[  5 -26  25  10  28 -17  78  18  21  11  -4 -18  35   7   9 -24   8  59
  -3 -41  24  20   0 -92  28  -9  19  52 -26 -31  36 -32 -32 -16 -36 -50
 -48 -27 -28  40  23  -4  -1] -> k120
[ 20  10  -4   7 -10   3 -22  12 -13  39 -38  32   5  -3 -64  34 -30   8
   9  21   5  -9 -51  29 -41  -8 -36  11   1  36 -16 -52 -12  16  30  26
  15  33   9  -3  56  15   4] -> k411
[ 31 -19  -2  25   4 -27 -33  50  -2  24 -36  14 -11 -25 -60  21 -28  -1
   1  22 -33  -4 -73  46 -21  -8 -26 -13  18  43   0 -57   5  27  36  33
  13  30  41  -5  35  22 -36] -> k106
[ 28   4  30  48  12 -14  61 -29 -18   4  -1  -5  20   4  23 -24  18  31
  27 -30  21  13 -31 -46  34  13  29  26  21 -26  34 -42 -25  -7 -22 -62
 -10 -25 -20  21  28   0   5] -> k274
[ 23 -28  -3  18 -22 -27 -10   4  -2 -17  -3  11 -32   8  26  36   2  60
  10  26  10   0 -31  21 -68  -5 -29  52  23 -34 -25  40  -7 -54 -45  14
  15 -26  16 -32 -13  25  18] -> k255
[-17 -26  -9  30 -43 -37  23  31   8  -2  -6   6 -35  -2  24  31   8  36
  -2  42   1  -4 -16 -16 -22 -26 -52  69  29 -39 -28  35 -26 -26 -18  17
  18   1 -34  -5 -31  36  43] -> k120
[ 21   2  19  35   7 -12  61   7 -13 -22 -23 -17  36 -33  -2 -12  16  31
  29 -29  61  21   4 -65  38  -8  14  43  23 -62  36 -13 -32 -16 -69 -26
 -12 -68 -56  64  31   0  20] -> k797
[ 19  14 -17  30  27  62 -20 -20  -4 -18  -8  13  -1   3 -11 -35  16  22
  71 -18 -61 -22 -13  -4  15  18   6  11   3  52  -3 -84  -7  -9  35 -12
  21  24  57 -20   0 -19 -59] -> k106
[-28  33   7   2  -1  43 -34 -59 -35 -40   9 -17  23  12  13  40  14  43
  39  23  -8  -8 -56  62 -35  81 -67   5 -16  13 -53 -35  38  -5  73 -20
  35 -35  23 -26 -95 -11 -79] -> k106
[ 38  -1   9  -7 -37 -12 -32 -28 -10  14  30 -12 -72 -49  26  16  27  82
  23  36  19  -3 -19 -11 -11  21   9  44  43 -31 -12  30 -24 -26 -22  34
  36 -54  17 -27 -21  20  13] -> k797
[ 10  -4  26  16   5  75 -14 -49  20   7 -28   8  17  30 -22 -28   8  41
  51   4 -39  -3  -6  -1  -3  26  -5  29  10  66  28 -66 -12  18  28 -28
 -19  -7  64 -29  -2 -36 -49] -> k411
[ -3 -24  -5   7  -8 -20  -7  -2   0  13  -2  18 -27 -10  26  22  20  59
 -16  48   8  -1 -45   4 -31 -16 -21  39  35 -26 -16  38  -2 -34  -7  -3
  -2 -13  21 -23 -18  30 -13] -> k938
[ 31  12 -15  12  31  10  -8  11   1  62 -29  29  -3 -26 -30   6 -34  43
  10  42  12  18 -54  49 -55 -34 -28  12  14  34 -36 -13  11  17  24  29
 -35  30  22  -3  34  17  15] -> k938
[  7  26 -11  20 -24 -10   2  32 -17  -5 -35 -12  27  13 -11   8   1 -25
 -15  30   9  -8 -65  28 -20  23 -63   7 -13  49 -21  26   3   6   7   3
   5  -7  -2  15 -15   0  10] -> k364
[ 50   2  11  15 -15 -25  -3  12 -10   2  -2  24 -46  -7  24  28   1  85
   8  42  14  15 -40   4 -39 -24   2  68  34 -32 -29  64  -9 -40 -12  40
 -13 -22  10 -35  -7  36  45] -> k274
[-47  39  -1  -7 -16  22 -26 -40 -15 -34  46 -13  -6  -3   9  42  19  22
  22  15  20 -22 -14  33  -9  52 -44  27 -12   6 -21 -19  50 -19  52  -5
  59   0 -17 -14 -24  12 -35] -> k862
[ 28  -9 -30  23   2  -2 -16  39  15  47 -41  10 -19 -33 -49 -17 -44   7
   4  20  -7  -9 -25  22 -37 -32  -9  -5  -4  41 -15 -20   6  37  -1  36
 -10  36  -9  13  34  20  14] -> k120
[ 13  -2 -41  36   5 -47  -8  20 -17  21 -34  44  23 -17 -64  39 -36 -13
  14  20  -8 -18 -51  69 -60 -15 -18  -1  18  45 -18 -47 -21  -7 -12  27
  30  48   7  14  55  32  24] -> k255
[ -4  43 -15  11 -23 -20  -8  15 -15 -22   5  -3  13   7  -3  42   6 -19
 -47  39  31  -6 -69  78 -31  38 -46 -21  20  12 -35   1  12 -17  24  29
  -7  -7 -13  10 -31   1  23] -> k797
[ 13 -13  13  11 -39  10 -33  -8  11 -11  26   1 -57   7  35  14  30  51
  10  29   5  -9 -14  -1   1 -14  -9  47  10 -15  10  23  20 -19 -13  -7
  28 -23   6 -36   9  18  -6] -> k862
[-18  -6 -40 -13 -23  16  -5 -13  -8  -5 -25  25  35  22  14  17  10 -23
 -39  56   0  -5 -54  78 -33  47 -45 -23 -38  56  -7  42   0  11  -8  15
  25 -10   4  14 -44  -3  43] -> k255
[ -4 -13 -17  16  24  41   3 -39  24  -6  25   5  -3  10   2 -23  -4  56
  57 -13 -51   2  19 -16 -13  28  10  25 -24  64  14 -34 -44 -13   6 -16
   8  12  55  -2  26 -16  -9] -> k255
[ -8  -1  -2   1  12  55 -10 -31   6 -25 -11  -8  14  13  -2  -7  14  55
  44 -29 -56  -9  10  -1   7  35  17   2  -1  33  29 -47  -1 -10  33 -38
 -21   1  69 -38  18 -37 -87] -> k938
[ 24 -33  20  20 -34 -26 -11  26  16   6  -9  -9 -55   2   9  20  -1  52
  -8  43  12  -6 -15  -3 -38 -14 -43  47   6 -36 -18  37 -13 -21 -50  25
  21 -14  -1 -26 -17  23  12] -> k120
[ -3 -23  29  -3  14  -6  52 -28  11  12  -7 -17  38 -34  25 -21  21  11
  -9 -46  43   9  -4 -79  40  -3  58 -11  11 -57  59 -73 -19  10  -9 -50
   2 -39 -51  44  31 -12   2] -> k38
[-17 -13  -1  24  32  13 -13 -14  29 -21   8  -8  -6   2 -13   0 -31  34
  20 -10 -59  -6   8 -28 -30   6   4  18  -1  31  -5 -71 -31  -4  35 -13
 -14  19  56 -15  -1 -10 -45] -> k38
[ 26  17  13  53  -9 -25  47   1 -38 -20  -9 -27  25 -26 -20   0  20  23
  47 -47  37  -4  -5 -37  39  10  12  34  37 -38  35 -69 -32 -18 -54 -53
   2 -48 -35  46  64  -4 -19] -> k797
[ 46  19 -19  34  22  -9 -39  23  14  21 -16  14 -16 -28 -43  -9 -42  19
   3  18  -7  13 -50  44 -55 -24 -20  12  13  55 -38 -34 -21  17  12  41
 -34  20  25   6  20   8  17] -> k797
[ 35  11 -29   6  11   5 -21  13 -16  41 -43  20   5 -25 -36  -5 -27  27
  12  21 -23   5 -45  38 -45  -6 -11 -28   0  42 -27 -20  -9  24  35  28
 -26  39  24  -7  24 -11 -13] -> k938
[-14  49 -19   5 -20  22  30  29 -37 -37 -13  -1  52  14   6  44   4  12
  -3  56  29   5 -51  71 -43  54 -80  -3 -15   4 -30   4  24  -2  -6   1
   4 -24  -9  15 -28   0  -5] -> k938
[-35  34 -19   5 -38  23   9  20 -11 -36   0  18  45  27   5  33  27 -21
 -35  65  38   6 -35  65  -9  23 -68  29 -29  41 -20  29  39   1  17  -5
   5 -12 -36  16 -33   6  31] -> k862
[-41  42  -2 -14  26  10 -35 -80 -30 -39  23 -35  31 -15  26  25  22  31
  26 -11 -13 -21 -29  53 -31  62 -29  32  22   9 -22 -68  40 -13  95 -27
  50 -31  -6 -11 -78  -4 -63] -> k38
[ 33 -13  23  13 -18 -38 -16 -18  -7  -1  15  -1 -35 -19  55  -1  32  64
  21  43  10  -4 -42 -16 -42  10   0  81  49 -14  -3  42   5 -52 -15  18
  15 -24   5 -39 -51  36  12] -> k364
[ -7   4  -9 -17 -18  19  -7  -5 -25 -21 -18 -12  33  14 -10  65  -9  -3
 -10  40  15 -16 -55 105 -21  70 -68  17 -35  32 -23  23  49  -2 -15  36
  54 -19   2 -13 -46 -14  26] -> k255
[ 20  -5  22   9  -6 -16  32  27  11 -18   4  -4  11  -9   8  11   4  22
  26 -39  32  53  38 -55  18 -22  -8  23  -1 -60  36   4  -3   0 -26  -7
 -25 -54 -24  46  65  15 -12] -> k862
[-39  26   5 -22   2  30   6 -43 -10 -14  33 -32  38   6   5  54  29  64
  34  -5  28   1  -9  22 -15  51 -50  27 -22 -10 -15 -31  51 -29  39 -14
  19 -55  -8  -1 -34   7 -50] -> k120
[-11  57 -10  -1   1  37 -34 -47 -44 -45  38 -41  16  -8   5  25   7  26
  30   7  16 -20 -37  64 -25  78 -36  -6 -16  17 -41 -28  39  -2  31 -15
  29 -35 -14 -20 -68 -20 -43] -> k797
[-43  43 -16 -11  15  28 -13 -59 -31 -41  37 -23  35   2  29  51  17  52
  38 -13 -12   3 -34  37 -37  67 -42   8  -2 -11 -43 -43  36 -32  76 -31
  16 -23  17 -16 -59 -15 -74] -> k938
[-10  16 -29  39  24  44  12  -7 -11 -34 -38   6   1  19 -19 -12 -28  26
  71 -29 -96 -10   9 -13  12  22  -1  29   3  63  16 -34 -28  11  39 -17
 -18  28  63 -12  24 -11 -28] -> k274
[ -7  28  -6  -6 -18 -15  12  13 -40  -9   0  -7  47 -16  23  19  19 -23
 -44  59  45   7 -54  67 -22  28 -51  29   8   3 -27  18  17  21  19  14
  38 -22 -71  33 -64   3  56] -> k38
[ 10   4  -3  32  13  67 -13  -3  17 -33   3   2 -26  14  -9  -7   0  31
  57   0 -73   0   4 -10  -1  29   5  11   3  49  -5 -61 -12 -19  36  -1
   4  22  88 -27   5 -28 -37] -> k106
[-11  -6  38 -16  -6   1  68 -12  20  22  -1 -30  32 -18  -4  -2   4  38
  30 -42  39  14  16 -80  48   5  39  22  11 -53  58 -49  -6 -12 -26 -26
  -9 -42 -54  39  77   2 -22] -> k643
[  6 -18   2  29   3 -21 -24  -1  16  51 -36   7   2 -40 -65  18 -40   5
  -5  40   1   3 -30  34 -39 -30 -25 -18  21  42 -21 -49  -7  34  41  30
  -8  20  10   8  29  11  -6] -> k38
[ -2 -37  43  21  21 -33  52  -6   4  24 -44 -21  44 -26 -12   2  12  17
   1 -28  36  11 -19 -39  36 -19  -1  35  63 -45  59 -42   6  -7   6 -23
  -8 -41 -25  39  39   5 -18] -> k38
[ -1  11  -7  37   8  60  -6 -18   1 -29 -11  18  14  13  -9   3  13  24
  51   2 -43   4 -17  14 -14  35  -4  20  18  43 -17 -66   2 -27  54  -7
  -4  22  56 -14 -13 -27 -33] -> k106
[ -2  52  -8  15   3  29 -37 -57 -16 -44  28  -1  16   7  25  37  34  15
  26   9  -7   8 -62  49 -43  62 -35 -11   6   1 -58 -63  30 -52  86   7
  43 -21  29   5 -73 -12 -39] -> k106
[ 17   7  -6  47  18  43  -2 -16   6 -17 -37  21  -8  30 -22 -25  -3  21
  48 -20 -67   2   6   0  -2  16   5  15  21  63  22 -32 -36  -6  22 -17
 -20  26  75 -18  46 -18 -23] -> k274
[ -8   4 -19  16  27  45 -22 -18  24 -24  22   8 -27  -4   1 -41   0  12
  45 -19 -60   2  35 -32  19   7  32  12   0  47  21 -28 -17  11  36 -11
  15  39  29 -10  18 -18 -18] -> k862
[ 47  -1  16  20  -4 -28 -16 -23 -12  -3   2   3 -65 -16  31  24   3  68
  11  16  -9   5 -45  -9 -14   8  18  69  47 -36 -13  47 -11 -44   9  14
  42 -25  27 -35 -17  27  33] -> k274
[  2  13  -8  27  23  61 -32 -40  40 -14   7  -3 -29   9   8 -45  -7  26
  62 -11 -77 -10  10 -37 -35  29  20   9  -3  85   9 -44 -14 -23  40  -4
  -9  31  95 -27   7 -14 -38] -> k364
[ 76  19 -32  46  -2 -18 -27  20  -6  21  -3  15  -7 -38 -29 -12 -24  14
  18   0  10  26 -61  20 -46 -14  -3 -31  13  28 -19 -48 -40  29  -7   3
  -1 -23   4  15  53  17   9] -> k797
[-20 -36  11   1  35 -32  51 -15  -4 -10 -18  -7  38 -11   7   8   3  43
   9 -29  31  10 -10 -48  17   8  -4  46 -12 -45  19   7 -42 -14 -52 -15
   6 -27 -45  50  -3  -7  19] -> k255
[ -3 -23  16   9  15 -31  40  -7  10 -21   4 -16  24   0   0  29  -4  12
  10 -46  15  18  -3 -30   5  17   9 -10   2 -53  25 -28 -33 -21 -41 -13
  16 -24  -8  33  29 -16   3] -> k255
[ 36  34 -16  17  23 -13 -11 -12  15  35   1  16   4 -29 -15 -10 -35  29
   1  62  10   9 -91  27 -87   9   9  20  18  37 -54 -52 -11  -8   7  22
  15  12 -15  -4 -30  23  25] -> k643
[ 45   7 -27  34  29  18 -21  23  -5  23 -38  56  20 -14 -25 -29 -12   7
   9  40  -1   9 -76  48 -59   2 -42  19  -4  71 -37 -52  -1  16  14  17
 -11  22  34   5   1  26 -15] -> k106
[-16  18  10   9  26  56  22 -15  21   9  22 -19   9  15 -22   4 -12  61
  82 -34 -23   5  43 -21  -6  15 -12  19   7   8  10 -62   0  -3  11 -12
 -21  -2  50   1  42  -9 -59] -> k120
[-28  41  -1  10   3   5 -50 -78 -24 -43  35 -53  -1 -34  -4  48  15  45
  42 -11  -5 -18 -46  52 -23  76 -30   9  33   5 -34 -63  39 -20  69 -17
  45 -52  12 -19 -73  -9 -74] -> k797
[ 51  12 -15  12  23  12 -23  18  -7  30 -50  21  -9 -16 -43  -4 -49  25
  20  25  -1   6 -60  16 -54 -11 -40  19   5  28 -45 -28 -13  36  10  39
  -9   7  10  -4  -2   4   7] -> k411
[ 52 -36  15  -3 -36 -10 -24 -13  13  14  14  16 -30   7  34  23  12  85
  12  14  28  14 -31  13 -50  15 -32  44  -5 -23  -3  47 -20 -35 -45  24
  30 -54  33 -30  26  26  -1] -> k255
[ 12  -9   7  18 -57   3  -1   0  -9   4   9   3 -22  -1  33  31  23  65
  11  51  17   0 -31  19 -25   3 -40  29  14 -26 -14  25   2 -24 -17   3
   5 -29   8 -22  -1  15 -13] -> k938
[-15  43 -21   4 -15  12 -12  22 -18 -44  -3   3  19   6  -4  48   6 -15
 -27  51  34  -7 -66  78  -7  35 -69  26 -18  22 -43   7  36  11  19  22
  49   1 -48   3 -47  -7  37] -> k862
[-35   1   0  22   0  39 -12 -42  50  -6  10 -13  -9   5 -25 -34 -16  24
  32   2 -64  -7  14 -37  -5  27  25   1  -3  63   2 -54 -50  -9  51  -9
  11  46  12  -6  15 -31 -31] -> k643
[ 44  -3  -1   9  16  16 -14   5   4  59 -57  30 -10 -26 -58 -15 -41   5
  15  39  -5   1 -34  11 -32 -28   5   9  12  46  -1 -40  -1  35   1  47
 -18  30  16  11  28   9  32] -> k411
[-11  25 -37   7 -30   9  -9  33 -12 -43 -12   6   9  31  16  22  16 -15
 -35  38 -23  10 -52  42   1  24 -62  26 -36  49 -19  29  -2  18  28 -11
  14 -12  -8   8 -37 -11  28] -> k862
[-10  40  -6 -14   5   5   2 -39 -29 -10  11 -36  13   6   6  42   8  48
  38  -7  -4 -11 -34  36 -34  79 -65  17  -4  -1 -28 -43  30 -18  46 -18
  46 -39  19 -21 -46  10 -57] -> k120
[-28   8  -5  32 -16  52  15 -24  16 -15  29  -9   7   2  -5 -35   8  41
  52  -3 -25   0  44 -19  20  23 -10  17  -4  61  10 -31 -38  15  24 -25
 -49   3  13   5  23 -18 -33] -> k797
[ -9 -13  27   7   0 -36  73  10   9  36 -14 -20  25   1  16   1  12   9
  -8 -35  35  32  -4 -54  13  -6 -11  16  24 -63  25 -28 -17   1 -21 -28
 -39 -25 -31  62  17   2  10] -> k120
[ 25  -3 -24  13  21 -22 -21  15 -24  30 -34  38   5 -30 -48   7 -20  -3
  -5  29   3   1 -60  23 -46 -21   1  33  34  29 -20 -40  -8  18  13  12
   8  27 -17   8   6  22  24] -> k411
[-47 -27   7  26   1  54 -26 -64  63   2 -12 -15 -10  12 -27 -12  -7  27
  20  11 -69  -5  -6 -30   8   6  35   8   9  62   8 -49 -36  -4  47 -37
   8  22  29 -23  -9 -45 -29] -> k643
[ 14  -5   2  22  -1   4  48 -16 -22   3  -9 -25   9 -40  20 -38  22  23
  21 -50  42   7 -11 -71  50  24  28  48  34 -38  35 -13 -19  -5 -35 -59
   5 -52 -32  39  22  -6   2] -> k797
[ 47   6 -29  31  18  27 -33  21 -16  17 -22  46  14 -22 -24 -20 -11  21
  19  47   7   7 -63  57 -42  -7 -36  28 -18  62 -45 -23  13  22  12  39
  -4  16  -2  15  -4  20  -2] -> k106
[ 35 -30   7  28 -58 -30 -22  18  11 -12  23   8 -63  10  49  26  34  73
  -6  41  -3   8 -43 -24 -15 -16 -35  83   7 -20   0  41  -6 -45 -22  -7
  20 -46  23 -36  -2  38   3] -> k862
[ 51 -13  34  30 -31 -12 -30 -26  23   1  31  -7 -75 -13  16  29  -8 114
  32  25  21   7  -8  -5 -26   6 -12  53  33 -29 -10  31 -25 -40 -15  26
  -5 -59  39 -38  32  32 -14] -> k797
[-25  16 -29  13 -18 -17   6  22 -21 -42 -15   6  38  36  13  40  -5 -37
 -38  58 -11  -6 -69 107 -64  41 -79  18  -8  40 -38  25  15 -12  -4  12
  24  11  -4   6 -77   0  49] -> k255
[ -7 -35  20 -29  34 -28  31 -15  20   8   0  -4  20  10  12  29  -4  44
 -13 -59  14  18 -14 -39  18   3  28  10  -7 -52  40   1 -32 -16 -25 -21
 -14 -34  11  28  41  -9  -5] -> k255
[-26  37   7 -33 -32  17 -13  -8   9 -17   4 -26  16  16  -3  45  -3  -5
 -18  37  -9  -1 -39  47 -17  59 -40  -8 -17  17 -15   0  10  -9  39  42
  44  -6 -25   1 -28 -17   7] -> k643
[ 46  -8 -31  34  33 -17 -27  34  -2  37 -32  20  15 -31 -49   8 -55  13
  -7  35  -7  20 -62  35 -68 -37 -27   0  -4  45 -35 -42 -13  39   1  32
 -23   3  13  26  21  18   8] -> k38
[ 44 -11  15  13 -26  16 -29 -22  12   8  11   8 -59 -16  18   2   8  73
  23  13  10   2 -11  -7 -22  17  -3  61  28   1   5  25 -18 -34 -10   6
  21 -37  45 -44  33  25  -4] -> k797
[-24  55 -24  -6   2  25 -20 -54 -39 -35  30 -18  27  -6  29  51  14  52
  44  -4  -4   5 -43  59 -49  76 -59  14  10  -8 -59 -39  33 -23  73 -12
  22 -26  14 -12 -56 -11 -68] -> k938
[-13  37   3 -22   0  30 -44 -48 -28 -44  36 -14  15  -3  29  54  23  19
  33  -1 -10   0 -51  57 -35  84 -41 -15  -6 -17 -43 -60  47 -10  67   4
  61 -36  26 -31 -83  -3 -71] -> k106
[ 13 -29  45   1 -33  -8   0 -13   0  26  -5   2 -36  10  18  19  18  73
   1  55  21   3 -34 -27  -8  -7 -46  98  29 -31  -5  52 -15 -22 -10  17
  11 -38   6 -14 -32  22  14] -> k411
[ -2  17 -15 -16 -12  14 -47 -77 -20 -24  48 -18  17   0  36  37  15  38
  37  -2  -5  -8 -42  75 -58  75 -49  11 -35  22 -40 -31  44 -14  29 -18
  62 -54  22 -38 -69  10 -54] -> k255
[ 10 -17 -17  24  37  56  -1 -21  14 -31 -21   2   4  21 -19 -24 -22  55
  45   1 -41 -15   2   8 -37  35   8   8 -37  68   7 -35 -26  -5 -39 -32
  -9   7  59 -32   7 -34 -23] -> k255
[ 50  -4 -42   3  46 -35 -32  26 -19  15 -30  26  14 -23 -52  13 -46  36
  17  13 -19 -15 -66  66 -61 -19  -6  10 -13  45 -38 -23 -13  14 -19  37
   7  23  11 -23   3  13   5] -> k255
